Below is a small trained network, with its code and all its weights. Each question gives an input and a class and asks what happens when units are switched off, that is, made to give their printed mean instead of their output.

import numpy as np


def w(rows, s, z=0):
    codes = np.array(rows[::2]) - 128.0
    scale = np.full(codes.shape[1], s)
    scale[-1] = z or s
    return codes * scale


def f(y):
    return np.maximum(y, 0)


def log_softmax(a):
    a = a - a.max(-1, keepdims=True)
    return a - np.log(np.exp(a).sum(-1, keepdims=True))


def net(x, mask):
    res = np.array(x, float).reshape(1, 2) / 4 @ E
    y = f(res @ A[0][:, :-1].T + A[0][:, -1])
    res = res + np.where(mask, y, B[0][:, -1]) @ B[0][:, :-1]
    return log_softmax(res[-1] @ U[:, :-1].T + U[:, -1])


A, B = {}, {}
E = w([
[147,180,38,71,117,189,58],'x0',
[166,189,245,114,213,125,129],'x1',
],0.011)
A[0] = w([
[160,224,222,99,190,96,79,111],'N1',
[83,49,46,141,43,118,103,67],'N2',
[161,248,69,67,128,208,2,67],'N3',
[180,212,160,145,165,135,168,65],'N4',
[89,38,75,123,54,105,107,106],'N5',
[176,165,167,112,211,122,123,95],'N6',
[76,66,206,229,102,7,201,49],'N7',
[112,143,135,156,137,140,106,120],'N8',
[143,192,73,91,143,136,69,162],'N9',
[229,171,163,147,245,100,114,77],'N10',
[79,24,56,176,56,101,148,65],'N11',
[199,221,71,83,89,228,43,26],'N12',
[124,192,214,111,188,150,105,78],'N13',
[113,133,133,132,126,146,133,127],'N14',
[166,171,170,103,131,143,147,81],'N15',
[119,61,154,178,152,86,163,68],'N16',
[99,87,181,177,104,97,201,171],'N17',
[113,39,169,179,186,45,189,118],'N18',
[119,132,110,157,112,102,109,254],'N19',
],0.0086,0.014)
B[0] = w([
[198,70,51,185,181,183,195,190],'N1',
[172,104,80,185,141,229,177,186],'N2',
[106,217,194,154,26,129,76,195],'N3',
[141,150,102,177,104,239,174,146],'N4',
[202,115,90,163,172,181,184,188],'N5',
[199,83,98,159,105,129,175,161],'N6',
[105,243,175,190,23,185,50,193],'N7',
[161,170,135,125,130,122,144,130],'N8',
[100,145,182,124,120,67,77,192],'N9',
[167,86,38,163,117,208,175,167],'N10',
[209,82,91,220,127,254,201,187],'N11',
[103,228,166,184,33,181,84,171],'N12',
[193,112,74,136,123,186,170,164],'N13',
[126,162,100,136,135,123,122,128],'N14',
[155,138,133,188,88,172,168,139],'N15',
[146,183,161,152,51,168,90,151],'N16',
[124,180,134,104,116,73,76,209],'N17',
[85,195,165,106,72,120,45,195],'N18',
[153,71,84,49,249,18,134,249],'N19',
],0.009,0.015)
U = w([
[158,99,82,147,123,179,199,73],'0',
[117,155,163,134,45,120,41,48],'1',
[126,83,111,82,211,4,118,255],'2',
[71,79,162,98,112,134,172,69],'3',
],0.016,0.0087)

Each question gives the input, the list of numbers given to net, and the class t.
The units are the neurons (one row each of A and B). Each row of codes is followed by its name. A weight is (code - 128) times the scale printed after its matrix; where a second scale follows, it is the last column's (A, B and U).
mask holds one flag per neuron, in row order. A switched-off neuron (its flag False) gives its mean, the last column of its row in B, instead of its output. The means were averaged over made-up inputs and are rounded, as every weight is.
A unit's drop is (log p(t) with every unit on - log p(t) with that unit switched off) / (log p(t) with every unit on - log p(t) with every unit switched off).
most important unit: the unit with the biggest drop
k most important neurons: the k neurons with the biggest drops, biggest first
drop of u: that unit's drop, to one decimal
input [5,-4], class 1: 4 most important neurons : [N3; N1; N9; N12]
input [6,7], class 0: most important unit : N1
input [-8,-6], class 1: 2 most important neurons : [N7; N18]
input [-1,3], class 2: 2 most important neurons : [N11; N2]
input [3,0], class 2: 2 most important neurons : [N7; N18]
input [-3,2], class 2: 2 most important neurons : [N3; N12]
input [-3,0], class 2: 2 most important neurons : [N3; N12]
input [3,-1], class 2: drop of N7 : 0.3
input [-4,-1], class 1: drop of N18 : 0.1
input [7,8], class 0: drop of N1 : 3.6
